(in the rows, 128 means zero)
Each row is followed by its class; each block has classes of its own.
[142 117 117 106  99 132 134 130 133 147 173 132 132 146 112 149 128  91
 136 102 128 118 109 155  95  92 147 119 127 163 169 160  89  77]  U
[ 99 154 152 182 149 217 146 119 140 140 151 114 156  93 111 155 119 173
 109  99 134 143 163  90 140 120 155 132  98 143  91 144 160 107]  E
[128 105 107 151 158 142  73 165 136 158 123 149 154 130  36 149 113 141
 141 143 131  69  80 108  92 141 188 135 112 133 127 124 149 139]  M
[123 128 112 162 169 127 117 118 146 189 174 108 160 139  99 156  94 134
 137 181 131  50 102 101  89 165 181  99 138 148 125 109 131 113]  G
[125 116 115 138 102 138 121 147 130 137 168  83  88 135 128 162 123  51
 107 123 132 111 119 172 121  83 164 134 133 150 152 145  81  80]  G
[138 116 126 128 101 132 123 150 123 132 149 113 144 170  84 152 119  88
 126 117 119 106  90 159  94  93 164 133 124 171 180 157  95  83]  X
[172 144 124 127 130 123 160 113 129 171 143 152 139 123 151 117 119 231
 116 148 109 142 112 156 107 145  63 120 132  94 167  91 150 111]  C
[167 145 156 142 109 143 170  85 149 154 148 116 100 114 185 141 127 177
  76 145 106 151 110 134  81 119  95  97 151 130 108 117 128  93]  K
[140  91 132 154 139 137 158 119 165 187 142 106 124 115 175 159 128 151
  92 133 108 133 139 124  91 139  70  88 149 154 127 119 125 101]  Z
[138 117 106 141 151 144 102 110 137 169 117 120 163 178 103 112 132 144
 162 201 142  75 114  74 125 172 139 130 141 156 132  94 142 178]  Z
[129 119 101 117 150 159  83 173 111 152 136 144 156 139   4 132  96 157
 143 148 124  80  65  95 101 136 203 143 121 133 135 116 160 117]  C
[107 104 121 145 143 169 119 132 149 180 156 136 172 139  78 152 122 124
 119 154 140  62 112 108 111 153 157 117 124 150  99 102 155 128]  K
[177 130 135 116 115 138 167  94 154 193 175 139 141 139 190 138 117 196
  70 152 123 140 147 132  97 132  57 118 167 148 129 118 117 108]  D
[105 108 104 140 161 164 116 129 128 178 163 134 165 147  87 140 119 128
 120 163 142  67 130 106 119 152 173 113 131 149  95  96 147 129]  G
[147 121 135 129 132 128 156 121 174 188 162 132 137 117 176 147 128 158
  79 143 109 133 159 128 102 138  66 103 162 138 112 128 122  92]  D
[136 101 109 134 101 130 124 148 113 143 145 122 137 139  74 157 121  75
 120 103 127 114  97 135 106  80 171 119 109 165 159 171  99  85]  S
[139 121 106 167 162 114 160 101 166 160 142 103 107 159 186 113  74  99
 139 103 129 125 147 133 151 149 128  99 125 136 140 136  81  84]  G
[152 121  98 187 151 100 146 103 175 162 109 128 109 156 173 122  70 103
 142  96 127 134 129 130 148 146 131 101 122 151 162 149  72 105]  M
[131 132  99 151 162 135 112 127 141 197 155 126 170 157  63 146  86 145
 151 182 118  65  88 101 100 170 185 107 142 158 153 109 127 106]  C
[139 111 146 127 138 136 160 110 156 170 156 118 120 108 157 157 113 148
  83 140 109 130 139 154  95 143  79  96 157 127 111 112 123  94]  K
[128  94 116 161  94 153 122 143 151 156 152  72  92 143 153 174 131  45
 115 119 136 112 116 151 126  92 133 126 131 177 170 143  76 102]  Z
[133  88 102 152  99 147 118 131 124 159 137  87  88 147  99 162  95  40
 106 122 123 119 106 148 123  84 166 123 139 173 161 158  59  92]  S
[141 117 133 146 153 130 161 112 146 173 163 118 113 106 173 150 118 154
  85 142 104 136 149 149  95 132  91  82 150 124 115 104 130  87]  G
[125 101 111 149  90 152 121 141 146 146 158  78  99 148 150 163 137  49
 118 121 142 115 109 149 124  90 139 131 126 175 167 146  74  95]  Z
[121 163  99 111 125 111 141  65 172 145 132 119 112 144 212  84  73 151
 131 114 136 153 152 108 174 165 101 113 132 126 132 131  48 106]  S
[136 183 106 117 130 106 147  69 195 148 140 129 130 168 227  86  73 140
 130 118 142 152 163  99 183 160  93 126 146 143 131 133  51 111]  D
[140 115 107 115 100 143 117 157 109 145 149 132 135 165  70 146 113  99
 122 113 116 117  89 145 116  84 170 135 129 168 180 153 105  78]  C
[108 168  88 116 138 127 135  92 178 153 145 113 120 161 181  89  65 150
 125 122 114 137 135 121 172 158 116 106 141 126 142 123  57  81]  C
[138 107 101 120 154 164  85 165 116 168 134 137 152 154  13 133  98 146
 143 149 123  78  75 102 104 139 200 138 125 139 132 116 152 120]  C
[122  98 115 115 113 138 122 139 145 145 172 135 119 127 131 170 112  61
 124  96 122 119 140 142 115  91 119 106 151 176 170 144  84 100]  U
[168 142 144 151 116 125 169  85 131 160 140 111  88 118 203 133 133 179
  77 149 105 152 116 134  81 116 109  94 153 122 107 115 128  92]  G
[112 161 108 154 143 139 142  78 206 165 141  73 133 135 213 104  74 151
 119 118 133 141 146 110 168 148  92 105 134 132 142 136  73  95]  E
[ 95 141 142 132 130 197 149 119 154 170 173 148 143 100 131 153 144 165
 117 104 128 115 173  91 122 150 164 113 121 152  67 151 147  88]  U
[126 113 113 127 151 170  85 151 146 176 131 100 168 129  38 129  99 154
 137 149 142  88  86  96 109 135 177 135 120 140 129 128 163 122]  E
[135 129 110 150 167 132 111 132 160 193 171 124 187 152  81 158 102 128
 134 186 132  53 111  83 102 162 164 114 146 161 126 128 121 119]  D
[169 133 129 113 106 141 174  80 154 181 158 130 101 122 201 115 132 188
  86 140 105 154 120 132  83 124  88  73 162 132 117 127 119  82]  U
[146 129  98 115 152 128 113 105 138 169 134 153 163 153  96 107 119 149
 165 187 135  81 116  83 117 167 146 113 158 150 139 109 137 147]  U
[104 165 106 147 144 141 141  78 206 160 140  72 130 139 206  95  76 145
 121 120 130 147 146 112 166 151 102 107 134 129 133 140  65  82]  E
[104 150 162 166 149 208 144 133 124 119 152 135 139 125  98 147 118 164
 121 108 118 126 155 102 122 143 178 134 105 145  86 138 148 104]  X
[ 62 156 172 130 143 197 133 125 131 122 162 144 147  94  93 172 122 152
 120 108 133 118 169 119 137 161 165 152 106 125  57 125 143 113]  K
[139 123 119 116 135 134 157 119 144 180 156 129 125 124 155 132 118 175
  88 149  95 139 141 147 105 141  82  90 162 130 132 109 126  86]  C
[131 174 104 112 147 117 158  64 163 154 150 127 106 180 209  78  61 144
 148 119 123 164 141 148 176 172 114  86 128 118 148 101  59  94]  C
[121 166 105 104 137 101 151  72 185 146 130 136 109 163 251  84  79 136
 149 128 141 152 151 115 178 180  73 121 140 143 149 129  59 111]  B
[128 120 112 167 163 126 122 132 166 201 158 118 157 142 102 161  85 125
 150 177 130  54  83  91  83 170 161 106 127 171 150 136 135 113]  B
[137 113 108 137 147 141  76 160 139 160 132 144 149 133  46 142 113 150
 137 147 133  73  81 107  90 139 187 137 118 137 129 130 146 134]  M
[110 171 123 130 136 120 143  81 192 136 141 103 118 135 194 113  70 137
 120 111 126 132 138 120 159 157 108 117 135 122 119 127  63  96]  K
[174 145 136 153 105 118 154  88 155 170 126 131  97 121 202 133 145 191
  75 148  99 159 114 146  80 118  92  93 149 128 123 128 115  99]  M
[118 176 133 142 150 113 163  50 189 142 150 110 107 154 224 104  64 123
 148 116 134 150 139 152 160 180 104  92 117 106 125 100  53 101]  K
[117 159 110 122 136 110 157  56 172 156 142 114 102 150 217  86  79 134
 139 121 129 160 154 142 165 173  98  86 120 107 126 117  50  96]  S
[137  97 123 127 138 131 151 118 141 178 145 124 122 101 145 145 123 156
  86 139 103 136 141 138  95 135  84  82 146 123 115 127 120  90]  S
[148 104  97 161 157 119 151 104 158 168 121 112 112 148 155 112  64 107
 138  96 125 129 136 112 158 149 124  90 121 139 145 151  77  97]  S
[173 148 146 134 121 114 157 114 154 171 143 156 152 117 166 136 139 208
 108 143 118 146 139 141  98 136  43 141 133 105 143 113 142 117]  D
[124 116 116 156 114 112 103 147 143 127 147 139 127 126 125 187 130  65
 114 108 118 118 119 156 105  81 135 118 130 168 173 143  80 112]  M
[ 86 156 133 173 126 206 134 127 148 161 150 151 126 112 130 144 121 169
 115 110 119 127 139  95 138 145 165 121 105 134  87 108 152  97]  C
[113 168 105 125 142 122 135  99 199 153 157 115 137 152 198 109  79 131
 114 120 128 126 159 101 173 152 105 115 144 135 118 144  57  94]  D
[127  85 108 144 104 149 128 150 134 161 141 102  82 154 122 165  94  34
 111 127 130 113  95 158 121  91 144 135 139 187 175 163  81  90]  B
[167 147 147 141 110 150 161  78 160 185 133  90 118 115 201 129 133 202
  79 156 112 167 115 131  92 118  81  96 156 131 129 122 132  94]  E
[142 142 109 152 167 121 107 113 121 154 122 135 156 154  85 118 115 142
 159 194 133  76 110  88 117 158 172 125 138 133 126  93 151 156]  G
[150 144 108 134 156 138  95 121 144 166 135 148 178 175  77 116 120 137
 150 196 138  77 117  72 127 151 158 137 143 150 121 106 138 164]  D
[124 119 117 132 105 132 124 143 127 135 169  96  98 131 129 165 123  60
 112 121 132 118 123 174 124  87 155 134 133 150 159 141  82  78]  G
[131 117 100 121  93 153 117 152 126 152 158 104 100 151 108 154 113  68
 110 122 120 120 104 165 137  86 159 131 143 162 178 143  80  78]  C
[124 156 108 109 147 125 172  55 186 166 172 122 104 151 223  83  67 144
 147 109 136 153 165 147 157 178  96  85 135 120 131 120  54  88]  U
[ 97 132 146 144 141 183 144 143 139 158 153 148 138 107 120 170 138 142
 119 116 134 113 136  97 113 146 170 133 102 162  80 160 154  88]  B
[121 171 118 130 157 110 169  54 165 144 165 107  95 161 235  85  71 132
 143 127 136 154 166 162 168 176 105  93 124 100 125 100  59  99]  G
[111 153 142 187 154 195 136 123 133 129 153 154 138 106 119 163 129 171
 108 102 125 127 161 104 130 130 169 129  95 137  82 142 139 118]  M
[111 157 158 165 145 198 134 138 136 131 159 156 153 112 111 170 133 153
 105 102 123 127 168  76 137 120 162 141 110 146  69 149 145 110]  D
[148 110 121 161 141 122 148 121 158 174 147 134 121 106 167 155 129 160
  84 139 106 128 131 156  88 132  84  87 144 128 131 121 120 101]  M
[ 78 152 148 183 133 206 141 118 148 154 173 144 127 105 153 156 131 156
 104 107 128 120 159 102 129 133 162 112  95 130  69 106 158  99]  G
[131 131 103 122  88 143 116 147 127 141 162  98  96 142 107 158 115  70
 108 123 121 126  99 171 123  79 162 136 138 159 176 142  75  78]  C
[148 148 111 138 149 128  99 121 147 169 124 146 180 170  76 124 121 135
 143 191 130  79 119  65 122 149 160 135 147 157 117 117 140 157]  D

Next block, with new classes.
[177  99  99 108 130 176 132  77  97 106 171 118 162 129 120 129 142 146
 158  51  87 103  88 140 131 147 119 139 142 130 158 153 119 116]  Q
[129 121 100 126 157 113 158  88  86 126 137 167 160 130 139 142 146 127
 148 111 136 102 121 109 122 145 116 132 135 144 149 151 135 124]  A
[103 118 126 115 111 163 150  88 113  89 163 139 160 126 144 131 150 131
 145  74  80 157 120 116  61 140 142 200 129 119 182 135 124 107]  Q
[156 121  96 123 132 155 141 115 126 108 143 112 165 142 123 128 140 146
 103  93  98 113  99 148  72 116 113 177 155 132 159 116  95  95]  W
[158 147  87  99 121 117 126  96 119 150 149 155 135 138 138 124 140 134
 106  84 116 131 103 128 119 157 108 146 138 126 128 137  88 129]  W
[166 119  86 104 122 150 140 112 121 134 151 122 147 124 127 128 115 136
 102  72  68 134  98 135 117 122 114 164 146 133 143 125 105 117]  W
[126 132 138  90 117 131 113 118 104 151 141 175 121 143 125 119 107 109
 161 110 127 132 113 106  87 180 134 174 149 151 190 127 120  97]  W
[141 124  72 117 123 134 142 101  97 162 129 157 170 136 119 119 127 123
 137  76 142 124 105 141 133 165 103 138 125 127 143 137 149 111]  F
[145 106 119  95 117 141 144 116  95 124 150 130 159 138 120 116 117 133
 149  56  99 133 107 131 114 139 129 166 147 150 170 135 113 145]  W
[ 82 145  99 136 121 125 142  88  87 140 123 164 141 160 145 110 121 129
 163 108 167 135  81  96 102 163 109 128 114 140 159 140 119 131]  H
[143 133 117 139 128 125 132 106 111 130 132 123 179 137 129 134 154 175
 130  48 111  95 123 162 129 130 134 128 126  96 129 142 142  75]  P
[164 120 114 102 113 126 111 110  96 133 156 131 167 139 114 104 131 150
 137  75 102 145 133 138 110 141 150 187 124 114 158 130 136  93]  F
[143 132  94 104 102 139 127  96  96 134 166 142 161 124 142 145 143 138
 159  57  85 132 116 124 105 140 124 159 134 101 166 135 129 120]  F
[ 80 162 150 103 117 119 111  95  86 124 157 151 140 124 148 123 138 158
 155 116 117 141 131 120  85 133 171 167 136 136 158 152 131 119]  Q
[141 147  89 113 140 137 110 114 115 141 146 120 163 119 145 127 152 128
 134  81 101 140 115 151  85 126 112 170 155  97 162  93  93 107]  J
[143 141 116 138 135 153 133  95 125 118 147 144 135 127 143 149 133 138
 139  77 122  96  93 139 129 143 109 129 149 124 122 129 114 101]  W
[149 127  92 153 141 128 140 104 120 129 140 152 150 124 151 145 144 141
 133  97 128 114 110 130 152 152 101 132 143 134 130 139 126 119]  T
[129 113 116 114 127 152 127 131 105 159 145 132 165 128 149 120 113 120
 119  64  99 135 109 133 112 134 120 163 155 151 161  92 126 104]  W
[ 95 144 117 155 140 122 134 143 132 112 113 198 121 156  83 135 103 137
 126  96 151 111 112 129 139 177  92 146 143 148 158 188 133  92]  T
[127 124  92 125 140 123 135 102 104 145 136 162 146 142 139 150 126 118
 133  92 124 120  94 106 131 150  98 120 140 126 145 148 112 115]  A
[165 126 103 120 142 118 115 130 115 146 140 174 161 142 153 118 135 115
 127 128 139 111 107 102 134 172 104 137 142 138 152 125 145 108]  H
[126 124 111 122 119 132 130 110 110 169 126 131 156 135 122 134 120 136
 138  74 134 124  87 170 133 166 119 129 152 142 147 151 141 111]  P
[159 113 106 119 107 142 135 125 145 128 116 121 146 135 102 127 124 147
 129 111 147 122 104 166 154 150 103 112 126 112 142 148 123 121]  Q
[103 154  75 109 148 113 146  85  94 155 126 142 160 106 151 154 128 121
 147 125 100 117  83 119  86 139 127 137 170 146 118 141 143 101]  J
[121 113 105  95 113 145 117 117 103 125 154 133 167 150 133 127 139 138
 129  70  86 113 115 109  85 113 147 169 136 114 161 118 119  93]  A
[170 114  85 135 159 130 128  96 108 130 143 162 180 165 128 129 132 130
 112 105 135 107  72 109 137 167  80 133 139 137 138 159 120 108]  A
[168 126  60 125 147 137 144  96 130 145 150 160 153 130 145 135 135 128
 115 102 123 123 100 137 136 163 109 162 153 123 121 143 132  75]  J
[144 129  93 114 116 151 143 108 129 131 136 136 168 145 148 125 118 132
 130  88 134 122  64 152 114 140 131 166 166 130 118 135 113 100]  W
[148 113 123 136 134 146 141 130 128 125 145 146 165 136 140 148 142 135
 157  96 123  77  96 144 134 151 111 134 156 121 112 137 138  89]  P
[148 115  96  86 117 152 119 131 106 132 169 136 168 139 136 135 154 151
 136  68  91 116 115 146 104 137 114 148 144 108 146 129  88 123]  Q
[146 115  99 125 138 148 121 119  92 116 165 131 173 157 126 129 139 158
 134  70 114 103 107 139 114 108 127 168 157 122 159 131  96  94]  A
[174 110  89 117 132 114 123 108  88 154 143 136 122 147 119 101 136 129
 145 132 157 107 113 109 153 149 115 118 135 162 118 116 116 117]  H
[147 111 116 134 123 154 121 117 127 143 166 130 155 139 145 130 137 137
 112  55  82 118  98 142 117 141 115 167 148 124 130 122 108  82]  P
[150 134 108 113 125 138 128 106 110 133 143 154 160 145 124 127 137 136
 144  74 140  94  90 134 128 161 105 137 151 139 130 133 122 117]  W
[121 145  90 115 135 117 132 117 121 144 133 165 165 129 159 142 127 143
 105  76  95 114  93 130 116 155  91 112 122 121 155 153 117 148]  H
[131 119  96 146 127 137 137 122 113 139 140 155 164 130 142 122 122 144
 131  61  98 138 113 134 127 144 104 179 137 131 170 118 104 101]  T
[130 102 117 140 105 167 152 116 128 118 167 133 120 139 129 140 138 135
 144  92 109 121 125 125 122 131 139 175 142 124 130 126 138  71]  P
[117 132  89 104 110 140 133 126 123 151 143 150 167 126 141 128 122 150
 150  76  89 123 108 150  76 137 111 189 136 102 182 104  89  94]  J
[177 138  83 113 134 137 122  87 107 136 148 149 152 124 125 113 128 134
 143  89 128 103  98 157 135 145 121 150 141 122 170 159 115 124]  F
[107 117 123 128 101 146 124 148 107 151 152 119 128 146 109 144 113 159
 141  61 100 116 116 163 112 116 123 151 159 134 182 141  95  97]  P
[155 115 108 127 134 144 138 132 119 106 146 131 159 120 128 117 136 134
 134  80 101 122 120 152 115 124 121 174 144 127 158 107 115 110]  H
[146 127 128 122  97 125 103  91 106 164 154 149 146 126 149 125 120 130
 158 111 114 115 103 100 119 164 110 143 122 140 188 118 135 126]  F
[133 131  99 121 135 139 147 104 118 129 129 144 158 150 129 142 151 162
 124  72 148  94 108 164 104 154 105 121 126 118 123 136 107 106]  W
[158  89 126  78 117 145 126 128 103 137 161 126 142 153 132 118 128 145
 137  75 111 125 131 124 130 148 150 142 124 135 122 123 126 125]  W
[126 129  94 107 118 111 143  94 120 150 146 167 148 139 150 133 140 136
 151  94 150 118 101 134 129 175 122 143 144 136 129 160 121 128]  J
[ 90 152 115 144 121 141 126 110  94 139 161 158 139 134 138 131 131 132
 171  92 160 125  97 149 123 139 109 158 153 136 109 122 106 124]  F
[151 112  92  81  90 152 145 114 123 129 153 144 174 148 135 130 153 158
 135  39 111 108 119 151 102 149 129 163 123 101 153 121 119 118]  W
[163 108 101 121 127 176 120 109 103 130 155 119 146 147 109 123 124 176
 142  78 130 117 115 155 170 144 112 109 104 106 137 141 131 110]  Q
[141 105 106 104 117 171 142 141 127 107 159 134 181 128 135 126 140 129
 132  96  90 126 112 134 109 126 111 174 145 120 156 120 128 128]  Q
[159 139 108 125 144 117 131 118 113 108 145 180 143 146 142 126 143 136
 155  87 156 110 123 124 163 163 132 128 134 105 119 161 137 103]  H
[147 138  80 110 136 157 117 108  62 129 202 139 147 161 150 128 117 177
 143 150 117 121 113 105 125 105 145 163 144 138 171 176 135 144]  F
[125 107 101 111 118 174 162  86  88 128 165 145 156 121 132 154 141 185
 181  75 109 112 125 162 114 163  98 130  93 115 182 140 117 144]  Q
[119 121 105 114  96 141 135 130 116 143 144 150 158 136 131 126 124 141
 149  74 110 129 124 142  98 133 130 180 124 103 146 111 117  82]  F
[143 108 122 146 145 131 151 109 110 139 137 153 179 144 154 133 127 124
 149  91 129 109  80 129 134 170  95 134 147 143 143 155 128 121]  P
[142 131 114 117 122 124 132  98  94 123 159 136 150 111 138 128 140 147
 158  61  83 141 117 140 103 141 131 175 137 127 150 112 106 114]  H
[149  97 144 128 132 147 131 142 167 117 132 104 108 113 147 146 135 163
 139  87 154 107 123 252 145 132 172 130 143 109  57 112  88  77]  H
[163 126 109 120 150 124 139 117 106 126 152 149 148 152 130 133 139 162
 117  77 153 121 127 158 162 154 120 125 138 130 106 164 118 126]  W
[120 139 116 115 133 171 122 115 108 121 129 135 184 117 105 102 128 124
 161  38 127 128 106 192 106 149 108 169 118 102 172 111 136 143]  F
[141  97 137 119 119 129 138 130 125 135 139 106 155 127 132 117 123 131
 112  80  77 131 122 140 110 118 141 163 143 144 172 137 123 122]  P
[115 120  66  91  71 144 112 144  81 205 177 140 129 156 157 152 101 160
 136  98 117 128 122 107 159 114 135 114 141 127 152 139 141 125]  F
[144 118 129 124 133 150 155  78 110 106 132 103 151 100  99 157 134 158
 148  67  96 110 111 186  97 146 137 150 145 149 138 129 153  93]  W
[ 98 148  66 113 119 121 131 110 109 156 130 154 161 153 125 139 141 134
 132  78 135 102  86 117 102 148  90 120 150 125 141 144 120 113]  J
[164 111  80 120 154 153 138  85 108 117 151 137 159 134 139 106 150 126
 100  89 103 116 127 114 114 115 129 167 115 117 172 122 121 108]  A
